Below is a small trained network, with its code and all its weights. Each question gives an input and a class and asks what happens when units are switched off, that is, made to give their printed mean instead of their output.

import numpy as np


def w(rows, s, z=0):
    codes = np.array(rows[::2]) - 128.0
    scale = np.full(codes.shape[1], s)
    scale[-1] = z or s
    return codes * scale


def f(y):
    return np.maximum(y, 0)


def log_softmax(a):
    a = a - a.max(-1, keepdims=True)
    return a - np.log(np.exp(a).sum(-1, keepdims=True))


def net(x, mask):
    res = np.array(x, float).reshape(1, 3) / 4 @ E
    y = f(res @ A[0][:, :-1].T + A[0][:, -1])
    res = res + np.where(mask, y, B[0][:, -1]) @ B[0][:, :-1]
    return log_softmax(res[-1] @ U[:, :-1].T + U[:, -1])


A, B = {}, {}
E = w([
[93,116,110,183,68,110,66,54,26,132,54],'x0',
[158,33,7,194,176,173,156,187,88,133,102],'x1',
[122,129,168,93,114,217,25,203,87,130,184],'x2',
],0.012)
A[0] = w([
[65,173,141,189,111,116,92,93,44,121,57,139],'n0',
[87,79,157,188,43,117,107,84,57,148,133,112],'n1',
[102,154,104,101,163,91,183,69,143,68,74,179],'n2',
[64,118,80,155,83,63,67,56,44,131,16,68],'n3',
[115,103,132,136,79,184,65,157,138,134,183,255],'n4',
[168,128,112,172,123,65,226,60,203,105,90,110],'n5',
[125,98,166,72,128,29,195,94,121,96,73,87],'n6',
[137,108,185,70,109,225,6,192,96,122,158,90],'n7',
[127,132,130,128,195,123,149,175,195,94,167,133],'n8',
[193,140,98,140,145,47,204,83,141,120,71,74],'n9',
[214,26,39,138,115,140,160,182,87,119,113,89],'n10',
[89,190,223,58,98,84,98,71,135,119,161,126],'n11',
[79,105,125,153,150,118,211,64,157,143,111,103],'n12',
[63,188,195,90,55,63,146,100,162,112,155,97],'n13',
[156,130,130,114,122,125,94,98,177,152,144,128],'n14',
[127,123,109,87,217,84,226,141,223,73,195,91],'n15',
[87,123,129,152,46,131,51,121,59,164,91,77],'n16',
[159,169,83,200,114,71,181,83,186,152,147,61],'n17',
[106,78,90,131,50,38,123,50,92,121,88,98],'n18',
[228,110,183,81,174,139,213,187,147,120,207,74],'n19',
[115,69,42,146,176,171,142,149,93,164,139,92],'n20',
[130,196,179,78,47,25,115,58,186,147,149,135],'n21',
[206,159,176,56,207,185,253,184,220,119,207,96],'n22',
[133,148,198,127,131,254,10,219,83,93,147,62],'n23',
[76,185,238,47,118,95,127,128,118,70,76,78],'n24',
[164,170,148,104,172,118,145,198,178,151,85,141],'n25',
[117,53,74,133,204,150,168,163,90,137,96,106],'n26',
[102,91,133,145,141,63,172,98,154,111,108,247],'n27',
[175,32,49,191,154,132,169,152,129,144,104,138],'n28',
],0.0097,0.016)
B[0] = w([
[114,113,114,66,92,67,68,191,115,109,90,209],'n0',
[138,130,136,123,109,88,101,184,121,108,126,190],'n1',
[176,130,110,109,131,153,130,105,135,185,126,201],'n2',
[131,110,102,127,48,64,115,171,123,100,174,215],'n3',
[176,116,182,97,125,190,82,104,108,200,35,255],'n4',
[197,177,168,141,91,161,145,103,165,184,182,208],'n5',
[193,158,131,147,138,145,189,79,176,146,208,168],'n6',
[201,195,174,120,115,158,215,44,165,179,184,235],'n7',
[143,112,147,119,87,110,62,124,111,85,121,192],'n8',
[170,168,164,136,96,146,208,72,188,176,215,185],'n9',
[46,70,109,208,158,170,160,133,84,62,158,202],'n10',
[90,79,89,184,185,160,116,116,90,81,124,220],'n11',
[157,137,166,118,107,135,160,83,155,146,150,172],'n12',
[56,87,88,194,196,188,166,164,128,73,149,194],'n13',
[125,126,119,134,112,163,114,125,90,95,113,148],'n14',
[137,134,115,124,46,87,101,197,114,121,139,212],'n15',
[150,127,90,124,71,52,128,182,132,91,186,187],'n16',
[129,208,136,131,91,143,215,89,198,177,254,165],'n17',
[123,150,147,133,72,84,103,166,114,135,163,191],'n18',
[121,114,84,132,89,54,109,198,115,121,155,200],'n19',
[62,119,106,178,170,161,145,103,141,72,161,186],'n20',
[80,69,82,176,197,173,157,132,85,86,83,217],'n21',
[112,121,111,108,64,51,83,150,82,91,126,253],'n22',
[207,197,142,142,75,139,242,50,191,166,203,231],'n23',
[73,86,97,185,161,156,166,110,104,76,164,186],'n24',
[131,96,142,94,120,91,71,180,118,118,95,180],'n25',
[88,110,88,164,189,168,167,134,99,88,125,192],'n26',
[181,143,213,73,158,199,69,86,88,187,16,229],'n27',
[114,97,93,168,191,170,150,131,73,94,85,223],'n28',
],0.0098,0.02)
U = w([
[71,94,86,180,196,176,159,118,89,74,143,105],'0',
[187,151,127,135,94,147,183,80,130,195,171,96],'1',
[129,112,97,125,53,14,86,173,92,99,148,112],'2',
[170,105,168,92,171,200,41,91,78,206,6,253],'3',
[91,138,131,107,148,97,142,138,124,151,125,114],'4',
[93,103,87,78,102,110,124,123,184,144,88,118],'5',
[109,157,124,111,160,90,98,135,140,161,100,114],'6',
[102,149,103,127,162,109,86,133,174,116,93,113],'7',
],0.013,0.016)

Each question gives the input, the list of numbers given to net, and the class t.
The units are the neurons (one row each of A and B). Each row of codes is followed by its name. A weight is (code - 128) times the scale printed after its matrix; where a second scale follows, it is the last column's (A, B and U).
mask holds one flag per neuron, in row order. A switched-off neuron (its flag False) gives its mean, the last column of its row in B, instead of its output. The means were averaged over made-up inputs and are rounded, as every weight is.
A unit's drop is (log p(t) with every unit on - log p(t) with that unit switched off) / (log p(t) with every unit on - log p(t) with every unit switched off).
The circuit of an input: a set's keep is (log p(t) with only the set's units on - log p(t) with every unit switched off) / (log p(t) with every unit on - log p(t) with every unit switched off). Starting from the 12 units with the biggest drops (on a tie, the unit counted first), units are removed one at a time, each time the one whose removal leaves the highest keep (on an exact tie, the one counted first), for as long as the keep stays at least 0.8.
circuit, biggest first: the units of the circuit, biggest drop first
unit that matters most: the unit with the biggest drop
top k neurons: the k neurons with the biggest drops, biggest first
drop when u is switched off: that unit's drop, to one decimal
input [7,-2,7], class 1: circuit, biggest first -> [n23]
input [-3,-2,-3], class 3: circuit, biggest first -> [n23; n27]
input [-3,6,7], class 1: top 3 neurons -> [n23; n7; n21]
input [-7,-5,-4], class 2: top 2 neurons -> [n22; n15]
input [-3,1,0], class 3: top 2 neurons -> [n3; n16]
input [0,-8,8], class 0: top 4 neurons -> [n11; n13; n21; n24]
input [5,-5,2], class 0: top 4 neurons -> [n21; n11; n22; n13]
input [-7,5,-5], class 2: top 2 neurons -> [n15; n22]
input [-4,2,2], class 2: top 2 neurons -> [n27; n22]
input [3,1,1], class 3: top 3 neurons -> [n22; n19; n15]
input [-2,-4,0], class 0: drop when n13 is switched off -> 0.1
input [-7,-7,1], class 0: drop when n21 is switched off -> 1.0
input [-3,-4,1], class 0: drop when n13 is switched off -> 0.1
input [-3,-2,-1], class 3: unit that matters most -> n3
input [-5,-5,1], class 0: drop when n21 is switched off -> 0.6
